Below is a small trained network, with its code and all its weights. Each question gives an input and a class and asks what happens when units are switched off, that is, made to give their printed mean instead of their output.

import numpy as np


def w(rows, s, z=0):
    codes = np.array(rows[::2]) - 128.0
    scale = np.full(codes.shape[1], s)
    scale[-1] = z or s
    return codes * scale


def f(y):
    return y / 2 * (1 + np.tanh(0.7978845608 * (y + 0.044715 * y**3)))


def log_softmax(a):
    a = a - a.max(-1, keepdims=True)
    return a - np.log(np.exp(a).sum(-1, keepdims=True))


def net(x, mask):
    res = np.array(x, float).reshape(1, 8) / 4 @ E
    y = f(res @ A[0][:, :-1].T + A[0][:, -1])
    res = res + np.where(mask, y, B[0][:, -1]) @ B[0][:, :-1]
    return log_softmax(res[-1] @ U[:, :-1].T + U[:, -1])


A, B = {}, {}
E = w([
[110,92,129,117,150,88,112],'x0',
[88,169,157,122,44,59,86],'x1',
[138,131,147,124,142,125,126],'x2',
[61,169,136,210,210,149,71],'x3',
[160,133,156,148,148,109,131],'x4',
[124,113,142,133,134,121,132],'x5',
[151,130,157,164,125,131,152],'x6',
[174,94,113,137,119,180,1],'x7',
],0.011)
A[0] = w([
[187,76,176,78,7,120,129,207],'n0',
[227,45,42,112,176,239,181,254],'n1',
[169,130,200,44,218,162,200,244],'n2',
[89,79,70,209,239,159,134,167],'n3',
[8,202,166,184,206,156,86,249],'n4',
[26,161,89,13,154,74,200,247],'n5',
[61,169,194,124,2,64,106,252],'n6',
[47,178,143,175,104,46,142,175],'n7',
[85,170,74,180,168,42,248,235],'n8',
[88,173,137,138,85,93,3,127],'n9',
[90,110,76,173,85,205,185,215],'n10',
],0.0082,0.0037)
B[0] = w([
[166,8,176,111,124,125,131,237],'n0',
[108,2,94,101,180,47,109,238],'n1',
[136,115,81,81,178,115,184,197],'n2',
[208,157,44,188,173,185,144,198],'n3',
[106,203,119,236,136,196,184,230],'n4',
[206,167,129,121,104,115,210,226],'n5',
[158,155,195,92,44,117,87,245],'n6',
[119,152,189,129,104,128,168,197],'n7',
[109,208,115,87,148,79,225,230],'n8',
[97,106,149,243,98,94,133,194],'n9',
[110,131,83,112,170,110,176,167],'n10',
],0.0089,0.012)
U = w([
[139,130,91,53,126,59,184,140],'0',
[111,179,72,138,155,143,193,78],'1',
[163,167,217,46,44,113,159,89],'2',
[76,255,199,132,76,143,143,119],'3',
[107,68,109,78,135,90,83,254],'4',
[169,117,55,162,122,251,64,89],'5',
[161,89,172,112,2,174,25,84],'6',
[75,172,152,213,47,148,44,94],'7',
],0.0089,0.0024)

Each question gives the input, the list of numbers given to net, and the class t.
The units are the neurons (one row each of A and B). Each row of codes is followed by its name. A weight is (code - 128) times the scale printed after its matrix; where a second scale follows, it is the last column's (A, B and U).
mask holds one flag per neuron, in row order. A switched-off neuron (its flag False) gives its mean, the last column of its row in B, instead of its output. The means were averaged over made-up inputs and are rounded, as every weight is.
A unit's drop is (log p(t) with every unit on - log p(t) with that unit switched off) / (log p(t) with every unit on - log p(t) with every unit switched off).
The circuit of an input: a set's keep is (log p(t) with only the set's units on - log p(t) with every unit switched off) / (log p(t) with every unit on - log p(t) with every unit switched off). Starting from all 11 units, units are removed one at a time, each time the one whose removal leaves the highest keep (on an exact tie, the one counted first), for as long as the keep stays at least 0.8.
circuit, biggest first: the units of the circuit, biggest drop first
top k neurons: the k neurons with the biggest drops, biggest first
drop of u: that unit's drop, to one decimal
input [-7,-6,-3,-2,-4,3,-7,6], class 4: circuit, biggest first => (n1)
input [6,1,-8,-3,4,-3,-1,4], class 6: circuit, biggest first => (n8 n2)
input [-3,1,-6,-5,4,4,-1,-8], class 2: top 2 neurons => (n1 n6)
input [0,-1,-1,-2,8,-7,6,8], class 4: circuit, biggest first => (n1 n4)
input [4,-6,4,7,3,-7,3,1], class 5: top 3 neurons => (n3 n8 n5)
input [-2,4,-1,6,7,-4,7,1], class 7: circuit, biggest first => (n5 n9)
input [-7,-4,-2,1,-1,7,4,3], class 5: top 2 neurons => (n8 n3)
input [8,1,5,-6,-3,0,3,4], class 6: circuit, biggest first => (n8 n0)
input [-4,1,-1,0,6,0,-7,-5], class 2: circuit, biggest first => (n1 n4)
input [0,7,6,6,5,6,3,1], class 7: top 2 neurons => (n9 n8)
input [-6,1,3,0,2,-7,4,8], class 6: top 2 neurons => (n4 n3)
input [7,5,-5,3,-2,0,7,1], class 7: top 2 neurons => (n8 n9)
input [1,5,-3,5,4,-4,7,3], class 7: top 2 neurons => (n8 n9)
input [7,1,0,-6,8,-1,1,-4], class 2: circuit, biggest first => (n1)
input [-4,-2,-2,-1,0,-4,-7,8], class 4: top 3 neurons => (n1 n4 n6)
input [-6,1,-8,-2,-8,-8,-5,-3], class 2: top 3 neurons => (n1 n2 n3)
input [-3,1,4,5,-7,6,-4,-1], class 3: top 3 neurons => (n1 n2 n0)
input [-4,3,7,1,-5,-1,-4,-7], class 3: top 2 neurons => (n0 n1)
input [4,1,-3,4,2,8,-8,-1], class 3: top 2 neurons => (n1 n2)
input [8,1,-4,3,8,7,-7,8], class 7: circuit, biggest first => (n9)
input [-2,-8,4,-5,-6,3,4,4], class 4: drop of n1 => 0.3
input [-8,-5,-4,-4,4,6,-2,5], class 4: drop of n1 => 0.2
input [-6,-4,-3,1,-7,8,6,1], class 5: drop of n8 => 1.4
input [3,5,-4,-6,4,1,6,1], class 6: drop of n8 => 0.3
